Below is a small trained network, with its code and all its weights. Each question gives an input and a class and asks what happens when units are switched off, that is, made to give their printed mean instead of their output.

import numpy as np


def w(rows, s, z=0):
    codes = np.array(rows[::2]) - 128.0
    scale = np.full(codes.shape[1], s)
    scale[-1] = z or s
    return codes * scale


def f(y):
    return y / 2 * (1 + np.tanh(0.7978845608 * (y + 0.044715 * y**3)))


def log_softmax(a):
    a = a - a.max(-1, keepdims=True)
    return a - np.log(np.exp(a).sum(-1, keepdims=True))


def net(x, mask):
    res = np.array(x, float).reshape(1, 4) / 4 @ E
    y = f(res @ A[0][:, :-1].T + A[0][:, -1])
    res = res + np.where(mask, y, B[0][:, -1]) @ B[0][:, :-1]
    return log_softmax(res[-1] @ U[:, :-1].T + U[:, -1])


A, B = {}, {}
E = w([
[62,61,85,9,74,158,22,168],'x0',
[41,232,54,89,156,74,138,49],'x1',
[157,155,117,44,172,152,215,207],'x2',
[45,145,131,210,49,101,182,254],'x3',
],0.0097)
A[0] = w([
[103,97,125,78,83,170,91,125,85],'n1',
[140,128,112,56,153,149,181,148,104],'n2',
[174,183,154,190,178,105,172,98,70],'n3',
[113,98,172,187,103,127,127,220,109],'n4',
[69,97,101,86,136,129,102,137,87],'n5',
[134,135,106,105,161,138,141,151,254],'n6',
[122,143,148,178,68,110,96,97,137],'n7',
[103,86,97,76,106,121,59,166,207],'n8',
[31,189,69,150,93,41,158,173,112],'n9',
[65,210,23,80,165,54,133,60,94],'n10',
[146,114,113,88,161,166,197,214,115],'n11',
[87,81,121,27,110,135,38,194,99],'n12',
[195,85,178,144,154,182,96,144,104],'n13',
[189,133,201,194,160,81,183,117,176],'n14',
[150,94,217,158,119,134,118,206,139],'n15',
[132,75,142,183,66,129,63,76,118],'n16',
[240,103,115,46,222,133,76,3,101],'n17',
[118,132,162,160,67,99,90,78,75],'n18',
[72,100,97,85,138,161,93,142,103],'n19',
[122,102,117,170,139,56,58,89,86],'n20',
[224,103,186,123,92,203,87,153,99],'n21',
[145,164,135,74,178,119,148,177,88],'n22',
],0.013,0.017)
B[0] = w([
[150,213,207,154,131,75,183,127,167],'n1',
[55,203,210,183,155,193,99,180,165],'n2',
[126,203,169,133,153,19,238,129,181],'n3',
[160,207,72,83,42,144,105,141,193],'n4',
[126,225,164,125,138,96,171,138,161],'n5',
[163,6,127,195,196,149,59,112,231],'n6',
[94,93,171,167,164,174,114,173,174],'n7',
[170,72,103,128,179,72,158,153,236],'n8',
[196,176,97,119,36,131,62,131,213],'n9',
[124,205,116,63,175,161,75,35,231],'n10',
[69,137,199,184,132,186,117,172,189],'n11',
[162,140,173,133,156,46,163,121,223],'n12',
[88,207,77,31,138,162,128,63,180],'n13',
[170,95,160,161,165,40,154,127,227],'n14',
[156,174,112,77,137,141,81,72,201],'n15',
[72,123,182,165,179,185,107,181,189],'n16',
[198,154,77,134,23,122,81,217,251],'n17',
[88,145,183,153,148,180,124,171,153],'n18',
[117,168,130,93,140,83,188,140,172],'n19',
[68,168,200,152,186,181,109,176,163],'n20',
[110,207,95,69,151,142,100,58,192],'n21',
[37,232,219,164,148,194,119,200,154],'n22',
],0.014,0.02)
U = w([
[137,141,155,137,154,44,214,113,83],'0',
[107,172,107,76,141,158,95,28,112],'1',
[156,154,97,124,11,132,107,188,83],'2',
[50,130,181,167,168,192,127,176,84],'3',
[150,38,107,168,177,111,97,84,222],'4',
[30,141,127,102,96,155,236,24,3],'5',
[24,139,99,52,91,124,252,41,3],'6',
],0.024,0.022)

Each question gives the input, the list of numbers given to net, and the class t.
The units are the neurons (one row each of A and B). Each row of codes is followed by its name. A weight is (code - 128) times the scale printed after its matrix; where a second scale follows, it is the last column's (A, B and U).
mask holds one flag per neuron, in row order. A switched-off neuron (its flag False) gives its mean, the last column of its row in B, instead of its output. The means were averaged over made-up inputs and are rounded, as every weight is.
A unit's drop is (log p(t) with every unit on - log p(t) with that unit switched off) / (log p(t) with every unit on - log p(t) with every unit switched off).
unit that matters most: the unit with the biggest drop
k most important neurons: the k neurons with the biggest drops, biggest first
drop of u: that unit's drop, to one decimal
input [6,-3,-6,-1], class 0: unit that matters most	n12
input [8,-8,-8,-6], class 0: 2 most important neurons	[n12 n8]
input [-1,1,4,-3], class 3: 3 most important neurons	[n9 n4 n2]
input [2,7,6,6], class 1: 2 most important neurons	[n10 n17]
input [-2,2,8,-7], class 3: 4 most important neurons	[n2 n22 n9 n4]
input [7,-6,6,-8], class 2: 2 most important neurons	[n17 n14]
input [-7,1,-8,7], class 3: 4 most important neurons	[n7 n17 n18 n16]
input [4,-2,4,-4], class 0: 2 most important neurons	[n9 n12]
input [-4,-6,4,-6], class 1: 4 most important neurons	[n13 n21 n9 n4]
input [-2,-8,-8,5], class 1: 3 most important neurons	[n15 n4 n21]
input [-5,1,-1,-6], class 2: 3 most important neurons	[n17 n12 n8]
input [-4,-2,-1,5], class 2: 3 most important neurons	[n4 n12 n8]
input [-5,-7,-2,6], class 1: 2 most important neurons	[n17 n15]
input [7,3,2,6], class 0: unit that matters most	n17
input [-4,3,2,-3], class 0: drop of n3	6.3
input [6,-5,3,5], class 0: drop of n12	0.5
input [1,-7,4,-3], class 1: drop of n8	0.0
